Look-ups in named tables: a row name and a column name give one cell, copied from the table.

raf
|  | bir | dut | bel | dusife | doz | gug | nedeb | risuf | lef | vikid |
|---|---|---|---|---|---|---|---|---|---|---|
| faro | 2591 | 3477 | 2165 | 3230 | 5052 | 3079 | 4790 | 5827 | 1142 | 3079 |
| besirid | 7538 | 4170 | 1471 | 955 | 3813 | 3696 | 4795 | 6611 | 4497 | 3696 |
| nedukol | 4974 | 6691 | 2288 | 3586 | 1226 | 4171 | 1994 | 6359 | 2286 | 4171 |

faro, risuf => 5827
faro, doz => 5052
nedukol, risuf => 6359
nedukol, bel => 2288
nedukol, gug => 4171
faro, bir => 2591
faro, bel => 2165
faro, vikid => 3079
nedukol, dusife => 3586
besirid, doz => 3813

fulaso =
,befog,birub,mot,zof,musek,bezek,kan,lito
sonogev,198,169,223,159,117,150,163,176
bik,134,182,152,172,53,164,153,194
zikezov,198,169,170,146,160,111,191,185
milom,134,169,116,198,160,217,200,140
vegav,176,127,134,133,160,164,209,176
ris,176,182,116,224,247,137,218,149

What is the kan of zikezov in fulaso? 191
What is the lito of bik in fulaso? 194
What is the musek of ris in fulaso? 247
What is the befog of bik in fulaso? 134
What is the kan of bik in fulaso? 153
What is the kan of vegav in fulaso? 209
What is the lito of zikezov in fulaso? 185
What is the mot of sonogev in fulaso? 223
What is the birub of milom in fulaso? 169
What is the bezek of ris in fulaso? 137
What is the musek of bik in fulaso? 53
What is the mot of ris in fulaso? 116

Table tigud
	tatuda	nef	gipanof
lepu	7068	738	4289
lod	7986	1943	3157
sem	4619	9175	3911
kas	6149	8371	2780
sobis	7068	336	4289
nifo	1558	2345	7306
vir	640	4755	7118
nupona	8292	1943	3157
rarube	4313	9175	3911

vir, gipanof => 7118
lod, nef => 1943
lod, gipanof => 3157
kas, gipanof => 2780
kas, tatuda => 6149
sobis, nef => 336
nupona, nef => 1943
lepu, tatuda => 7068
nupona, gipanof => 3157
kas, nef => 8371
sem, nef => 9175
sem, tatuda => 4619
vir, tatuda => 640
rarube, gipanof => 3911
nifo, gipanof => 7306
sem, gipanof => 3911
Row with the largest tatuda: nupona

rugoga
          gazul     bet     kiz     kos    kaga  baguka     dup
zazak    44.304  34.160  18.146  28.872  38.075  44.119  35.185
pav      34.796  52.814  27.125  17.622  48.562  38.135  20.513
disuvos  33.994  35.054  77.349  88.328  40.395  51.552  88.534

kaga of disuvos = 40.395
baguka of disuvos = 51.552
dup of disuvos = 88.534
kos of disuvos = 88.328
dup of zazak = 35.185
gazul of disuvos = 33.994
gazul of zazak = 44.304
bet of zazak = 34.160
kos of zazak = 28.872
kiz of zazak = 18.146
kaga of pav = 48.562
gazul of pav = 34.796
kiz of pav = 27.125
Which row has the largest kaga? pav

fosa =
	zifevis	pererut	gef	gune	guvinir	voguvu	pime	zef	suz	ronobu
ninu	69	45	97	30	14	51	39	78	20	41
dupem	66	41	98	29	12	54	43	77	19	37
gage	63	39	95	26	10	58	47	77	22	36
gulakun	61	37	95	23	9	60	47	75	20	34
mimufu	65	40	96	27	10	56	45	78	20	37
livazi	60	35	93	23	8	63	50	74	19	33
vez	70	46	97	35	14	50	37	78	22	40

guvinir of vez = 14
zifevis of vez = 70
pime of dupem = 43
guvinir of gage = 10
pererut of dupem = 41
pererut of gage = 39
voguvu of dupem = 54
zifevis of livazi = 60
zifevis of gulakun = 61
pime of gulakun = 47
voguvu of ninu = 51
zef of vez = 78
voguvu of mimufu = 56
gune of livazi = 23
voguvu of vez = 50
gune of gage = 26
Which row has the largest gef? dupem

paluv =
,goras,san,zoni,tur,giv,ragit,pup
duf,41.4,74.2,57.6,54.0,81.5,65.4,58.9
ribora,46.9,55.3,40.7,53.2,84.9,39.6,54.4
zam,53.9,42.0,80.4,63.4,58.5,67.8,73.4
fefak,52.1,65.6,82.7,44.9,60.7,76.4,52.8
gaz,74.1,29.8,62.3,47.0,67.8,35.7,45.7
tez,20.0,67.3,64.0,51.2,61.3,63.9,62.5

tur of tez: 51.2
giv of ribora: 84.9
tur of ribora: 53.2
giv of zam: 58.5
ragit of gaz: 35.7
goras of duf: 41.4
pup of gaz: 45.7
zoni of ribora: 40.7
goras of fefak: 52.1
pup of ribora: 54.4
goras of gaz: 74.1
tur of fefak: 44.9
ragit of tez: 63.9
san of gaz: 29.8
giv of gaz: 67.8
giv of tez: 61.3
san of tez: 67.3
ragit of zam: 67.8

